In the rows, zero is written as 128.
Each row of numbers belongs to one of the nodes below and depends on some of the facts about them. Some rows are named. Which node is each other row?

Named rows:
[128 134 158 141 154 112 124 130  70 107 135 113 122 111 123 150 148 137
 105 144 156 115  94 124 111 101  55 156 110 116  87  80 156 100 105  83]: j_638
[133 143 181 105 107 143 109 118 142 104 120 151  61 138 140 115 148 153
 171 105 169 174 111 142 172  76 135 160  93 130 139  85 120 230 106 155]: j_656
[120 146 147 105 124 106 203 105 138 119 118 134 106 134 121 129 103 136
 142 113 140 166  94 106 147 111  96 137 128 117 122 123 164 178 121 119]: j_744
[118  97 134 111 140 123 141 147 184  73 133 123 101  98 113 150 109 182
 143  91 158 122 114 110 119  92 124 148 174 174  97 134 141 143  81 117]: j_645
[122 155 120  93 132 103 178 115 130 121 128 140 109 129 120 119 114 133
 147 103 126 159 102 115 159 108 122 126 133 119 131 122 165 190 109 111]: j_12
[134 182 104 153  88 114 145  83 160 187 134 134  82 151 119 142 124 159
 138 113 140 132 112 105 138 101 113 162 216 109 120  81 158 188 111 160]: j_683
[109 117 140 112 122 122 120 149 168  98 141 131  93 109 127 144 111 161
 140 107 142 133 109 137 139  88  93 144 172 140 114 116 135 150  97 154]: j_49
[137 124 127 126 122 125 158 122 159 104 122 109  89 143 118 129 133 148
 149  97 138 141 122 100 145  99 137 145 152 140 128 117 148 184 103 138]: j_851
[134 127 208 128 103 163  55 140  36  99 143 107  99 111 168 153 233 118
 125 118 149 143 124  91 153  90  82 164  65 131 120  47 156 129  82  69]: j_426
[144 131 124 130 124 118 158 116 160 123 121 113  91 148 113 119 122 159
 148 116 129 131 120 127 144  92 130 153 152 123 137  97 146 194 111 158]: j_303
[113 117 142 113 128 122 116 149 164 103 141 135  91 112 125 137 114 160
 136 105 140 126 107 135 143  89  88 142 178 138 117 117 136 147  99 156]: j_444
[111 113 138 109 120 121 127 143 162  89 139 140  97 103 127 148 113 168
 143 105 150 123 108 131 137  89 101 149 164 146 109 116 136 146  91 150]: j_321
[126 112 125 137 141 126 131 134 162 128 121 113  91 150 111  89 151 133
 137  97 126 163 114 114 158 118 125 141 159 115 138 118 136 167 134 162]: j_411
[132  89 164 149 148 156  75 155  59 109 138  69 123 119 142 120 247 108
  98 101 121 149 125  62 128 124  82 141 121 133 111  83 166  79 108  66]: j_315
[101  97 132 119 150 126 100 150 168 113 135 133  98 109 116 101 137 148
 131 103 131 151  97 138 145 107  88 136 183 126 114 122 126 132 124 169]: j_760
[105  99 130 116 153 126  98 150 171 112 140 137  92 111 119 101 133 152
 132 102 133 155  94 138 141 109  88 141 182 129 114 125 129 129 121 166]: j_943
[109 145 138 107 186 102 117 179 157 112 160 174  90 100  91  94 122 124
 109 104 130 151 120 140 135 130  86 155 166 126 111 136 144 140 140 143]: j_888
[120 144 116 106 153  97 151 133 144 132 133 138  96 127 102  71 154 115
 123 108 116 179 115 117 146 132 122 132 149 110 138 129 148 176 131 130]: j_378

There are 3 kinds of fact about the nodes: κ, π, λ.
κ: points at; π: belongs to class; λ: refers to
j_105: κ j_559; π 721
j_106: π 563; λ j_545
j_109: κ j_821; π 650
j_111: π 650
j_115: κ j_350; π 721; λ j_650
j_12: κ j_321; π 563; λ j_965
j_121: π 509; λ j_965
j_136: π 650; λ j_763 j_833
j_16: κ j_945; π 650; λ j_418
j_192: κ j_325
j_200: κ j_853; π 563
j_205: κ j_915
j_220: κ j_959
j_232: π 650; λ j_965
j_236: π 563; λ j_957
j_247: κ j_891; π 563
j_250: κ j_822; π 509
j_261: κ j_944; π 509; λ j_483 j_863
j_272: κ j_106; λ j_337
j_303: κ j_744; π 650
j_305: κ j_704; π 563
j_315: π 509
j_321: κ j_995
j_325: κ j_867; π 563; λ j_98
j_329: κ j_508; π 509
j_332: κ j_602; π 721; λ j_483 j_744
j_337: π 509
j_340: κ j_315; π 563
j_350: κ j_480; π 721
j_356: κ j_613; π 563; λ j_957
j_359: κ j_75
j_365: λ j_704
j_37: κ j_526
j_378: π 563; λ j_725
j_384: κ j_105; π 650
j_395: π 563; λ j_965 j_725 j_121
j_404: π 650; λ j_530 j_337 j_247
j_411: π 563
j_418: π 650; λ j_785 j_744 j_530
j_426: κ j_656; π 509
j_434: κ j_487; π 563
j_441: π 509; λ j_965
j_444: κ j_762
j_455: π 563
j_460: κ j_247; π 721; λ j_704
j_476: π 650
j_483: κ j_250; π 563; λ j_965
j_487: κ j_109; λ j_483
j_49: κ j_585
j_508: κ j_474; π 721
j_530: κ j_763
j_545: κ j_59
j_559: κ j_669; π 509; λ j_965 j_483
j_58: π 721; λ j_730
j_59: π 563
j_602: κ j_616; π 563
j_613: κ j_418; π 650; λ j_669
j_616: κ j_545; π 509
j_634: κ j_329; λ j_725
j_638: κ j_125; π 721
j_645: κ j_305
j_650: π 509; λ j_247
j_656: κ j_192; π 563
j_669: κ j_683; π 721; λ j_965 j_957 j_863
j_683: κ j_434; π 650
j_685: π 509
j_704: κ j_340; π 721; λ j_232 j_744
j_71: λ j_965 j_483 j_638
j_719: κ j_455; π 650
j_725: π 563; λ j_744 j_12
j_739: π 563; λ j_232 j_418
j_740: κ j_831; π 563
j_743: π 650; λ j_16 j_71 j_136
j_744: κ j_205; π 563; λ j_965
j_75: κ j_220; π 721
j_759: κ j_115; π 509; λ j_559 j_863
j_763: κ j_943; π 721
j_779: π 721; λ j_98
j_785: π 563; λ j_965 j_763
j_786: π 563; λ j_247
j_788: κ j_49; π 509
j_8: κ j_788; π 563
j_814: κ j_261
j_821: π 721
j_822: κ j_359; π 650
j_831: κ j_95; π 650; λ j_483 j_785
j_833: π 650
j_85: κ j_169
j_851: κ j_645; π 563
j_853: κ j_111
j_855: π 721
j_863: π 509; λ j_965 j_744 j_833
j_867: κ j_332; π 563
j_875: κ j_888; π 650; λ j_365
j_888: λ j_404 j_957 j_785 j_261
j_891: π 563
j_892: κ j_530; π 509
j_907: λ j_965
j_944: π 509
j_945: κ j_638
j_949: λ j_418
j_95: π 721
j_957: κ j_426; π 650; λ j_965 j_725
j_958: κ j_760
j_965: π 509
j_98: π 563; λ j_12 j_337
j_993: κ j_863; π 509
j_995: κ j_993; π 509

Rows to name:
No name comes twice in this set of rows, the named rows included.
[129 158 128 104 146  93 174 110 140 129 126 145  96 137 110 105 110 142
 149 124 151 152  92 141 144 111 124 138 116 118 125 105 148 204 117 125] => j_957
[138 144 142 155 107 125  85 123  87 130 141 107 121 112 134 160 166 156
  96 134 140 103 112 112 110  87  65 154 166 120  98  54 161 116  86 101] => j_105
[118 153 119 113 154  91 158 142 146 130 138 146  84 129  94  68 159 110
 125 116 121 170 120 112 141 129 120 140 147 118 135 135 146 178 139 134] => j_395
[163 117 200 144 127 125 115 194  68 120 147  28 110 170 159 155 190 116
  76 131  76  94 139  73 153  81  22  95 144 137 142  78 164  92  95  39] => j_616
[147  96 124 126 146 129 181 119 179  77 114  86 109 137 106 140 132 166
 148  83 156 137 129  76 122 104 174 145 153 177 105 140 155 176  90  99] => j_305
[123 181 114 146  83 125 137  93 152 183 137 134  74 152 127 151 135 140
 137 101 137 138 119  87 151 104 109 155 211 114 123  89 159 181 108 154] => j_434
[141 101 159 130 143 124 153 119 120  49 134  93 153  77 102 144 158 169
  79 126 161 130 124  88  68 102  83 150 118 161  69 109 187 115  91  29] => j_704
[133 102 157 141 101 145 110 161  13  91 139  86 136 103 166 173 206 110
 122 127  95 105 146  77 148 105  70 156  98 104 149  71 170  78  92 101] => j_250
[128 143 142 126 149 115 168 139 165 120 128 140  94 128  95  78 146 119
 117 102 122 182 132 112 141 130 100 159 144 108 132 127 157 172 156 146] => j_739
[ 95 131 131  99 166  89 131 158 160 114 145 166  93  97 100  92 129 124
 122 121 138 162  95 136 129 118  76 140 162 128 109 137 137 134 130 142] => j_907
[164 137 170 124 128 105 171 169 176 130 124  66  73 203 125 116 102 144
 122 116  91 113 125 120 178  69  71  87 171 134 162 118 139 183 116 121] => j_602
[120 192 165 144 110 116 111 131  32 166 162 113 101 112 149 174 207  87
  93 131 136 131 124  53 120 119  48 164 139 120 102  69 184  97  99  47] => j_559

Now the same nodes, written a new way:
Known rows:
[123  94 122 116 176 102 145 129 172 127 140  75 119 124 166 216 196 154
 124 150 111 124 165 148 119 127 114 150 135 144  71 101 213 109  78 111
 106 133 137 168 104 147 128 164]: j_487
[117  95 107 150 128  76 101 129 170 125 159 140 101 167 177 203 112 136
 108 165 122 122 108 116  96 144 112 170  94 174  55 100 170  77 100 134
 110  95 101 178 165 139 137 150]: j_192
[116 162 147 169 100  83 150 123 107 106 151 121 130 101 130 117 147 146
 110 138 139 136 161 121 163 117 106 138 104 176 116 155 132 112 144 130
 106 156 117 120 118 112 139 105]: j_957
[116 159 172 112 103 129 175 124 139 138 117  96 121  76 102 111 192 152
 124  93  97 154 135 163 148 133 123 165 135 146  96 155 120 142 136  99
  76 174  79 138 101 155 161 110]: j_434
[126  83 104 101 154 105 125 115 168 134 143  85 122 143 168 189 126 146
 134 157 127 114 131 134  91 135 115 154 101 163  82 115 188 109  88 115
 125  98 127 148 132 143 110 156]: j_37
[103  61 135 157 135 114 134  91 109 102 161 108 163 102 129  53 154 121
 172 111 121 158 127 159  78 107 135 127 111 162  95 132 141 110 125  70
 128 148  87 108 105 133  99 136]: j_616
[ 95 136 154 112  76 109 157 120 135 140 136  95 130 103  99  85 124 140
 125 107 117 133 131 142 141 126 116 149 104 149 110 164  97 141 145 123
 117 135  84 111 106 140 167 134]: j_851
[ 83 109 126 146 127  78 113 121 123 113 154 168 102 147 123 120 144 138
 126 129 135 155 119 111 125 119 124 162 105 156  98 137 106 105 141 145
  92 161  99 129 135 146 158  97]: j_426
[136 168 151 149 123 114 161 112 112 109 131 105 133  84 126 111 172 156
 118 128 133 142 156 137 146 126 111 152 111 183 118 169 146 128 136 101
  94 165 113 116 126 125 138  89]: j_109
[140 103 141 118  62 112 154 118 117 146 119 125 140  94  78 102 122 123
 106 123 147 123 120 182 159 121 127 161 131 149 115 130  83 148 131 113
  83 108  78 116  94 129 146 122]: j_247
[106 115 119 123 129  86 129 121 111 115 149 132 140 106 107  93 158 139
 121 129 138 153 147 122 146 101 136 127 102 164 111 155 110 106 149 123
  96 191 118  98  98 111 114  91]: j_763
[125 158 143 153 106  88 152 122 110 114 150 104 140  93 125 109 149 148
 109 137 140 134 163 130 162 112 113 128 105 179 114 161 132 115 140 120
 110 158 123 111 103 105 129 110]: j_16
[ 85  91 123 118 139  94 129 110 126 116 148 130 118 132 117 102 150 141
 138 126 143 148 136 122 115 112 125 147 102 149 108 150 117 127 133 131
 106 160 113 103 116 145 146 108]: j_995
[139 102  93  94 168 120 112 125 156 143 135  86 138 143 175 201 105 139
 153 146 119 108 125 128 108 133 119 161 107 148 116 104 179 102  95 118
 142  78 144 147 132 147  87 139]: j_959
[136  96  84 106 168 106 111 142 166 142 140  85 149 136 169 207 122 138
 138 148 109 106 140 129 125 124 130 145 117 142 104  95 180  86  99 123
 145  90 144 150 116 127  92 153]: j_71
[133  97 100 123 172 104 119 139 155 136 145  82 145 138 171 209 121 137
 141 149 112 104 149 136 126 126 117 149 126 131 111  88 186  97  94 126
 151  83 150 152 117 141 112 160]: j_949
[105 112 113 126 159 113 115 124 113 124 135 132 145 122 124 111 136 132
 162 111 124 143 131 122 127 114 136 154 116 132 140 133 112 111 140 123
 125 143 120 107 122 148 124  96]: j_685
[147 174 120 142 120 106 134 138 111 128 133 111 165  84 125 114 129 143
 122 127 123 127 149 121 172 114 130 133 107 171 143 154 120  97 155 116
 121 145 128 109 111  96 102  88]: j_833

Which node is each row?
No name comes twice in this set of rows, the named rows included.
[ 52 147 185 211  35  86 170 125 107  93 138 147 118 117 125 103 123 122
 145 113  99 135 139 145 141 123 102 165 117 125 105 116 105 105 131 145
 109 122  47 154 141 155 163 149] => j_325
[142 172 131 161 125 106 141 135  99 119 138 109 161  88 129 118 132 140
 127 125 127 125 160 125 173 115 119 139 117 162 153 148 125 109 151 118
 133 135 133 111 115 111 123  94] => j_418
[ 70 141 142 186 130 105 157 115  76  77 118 133 152 108 124 112 147 134
 181 122 126 131 182 125 143 105 116 156 119 107 178 128 123 114 130 147
 128 152 119  99 138 154 125  95] => j_779
[102  84 118 127 150  90 138 122 160 119 153  78 120 143 172 199 141 144
 135 160 122 113 157 136 111 125 104 144 114 143  83 100 201 110  81 132
 136 101 138 153 115 145 123 177] => j_634
[147  56 130 174 122  90 139  95  66  99 131 162 136 109  84 105 155 115
 108 147 203 122 158 183 149 111 114 166 143 151 135 112 102 161 119 115
  83 127 117  89 102 135 167  96] => j_115
[126  86 115  71 143 108 123 107 146 141 151  76 107 157 180 196 105 143
 150 158 143 121 125 133 104 125 103 152  95 179  89 111 189 121  83 118
 114  92 146 151 115 152  63 148] => j_220
[107 118 164 166 159  81 130 116  86 105 176 121 125 119 125  93 167 134
 127 110 143 156 156 121 145 114 101 140 123 157 118 146 124 137 151 116
 127 171 137 102  96 150 178 107] => j_460
[155 159 189 188 154  91 137 117  86 121 192  94 122 112 141 103 148 141
 106 107 146 142 150 125 155 134  72 147 126 186 121 161 136 157 158  98
 150 137 150 112 106 148 210 113] => j_875
[ 87  92 125 129 141  89 128 122 121 115 153 128 131 121 117 109 158 136
 141 126 133 150 146 130 136 101 133 136 117 141 105 131 122 111 131 131
 105 163 119 113  94 135 128 113] => j_261
[ 88 128 139 104  80 104 158 121 147 140 134  85 135 102  89  74 120 142
 116 110 118 122 140 141 134 131 119 142  97 138 117 175  94 149 148 131
 137 132  86  93 107 133 184 144] => j_340
[100  92 156 214 120  84 136 109  81  81 177 132 160  98 132  60 161 115
 147 112 120 158 151 143 118 101 122 119 120 163 100 124 136  95 141  84
 131 170  95 114 102 120 120 134] => j_332
[105  62  84  87 154  94 129 110 189 133 145  67 123 146 148 169 124 153
 117 167 136  98 148 125  81 138 114 143  81 150  80 140 184 123  88 129
 150  99 127 117 134 130 145 175] => j_645
[122 140 126 145 155 114 126 121  95 112 128 133 153 103 119 101 151 136
 152 111 125 147 144 119 139 116 130 153 114 145 153 148 110 114 151 115
 118 166 122  98 126 139 127  71] => j_821

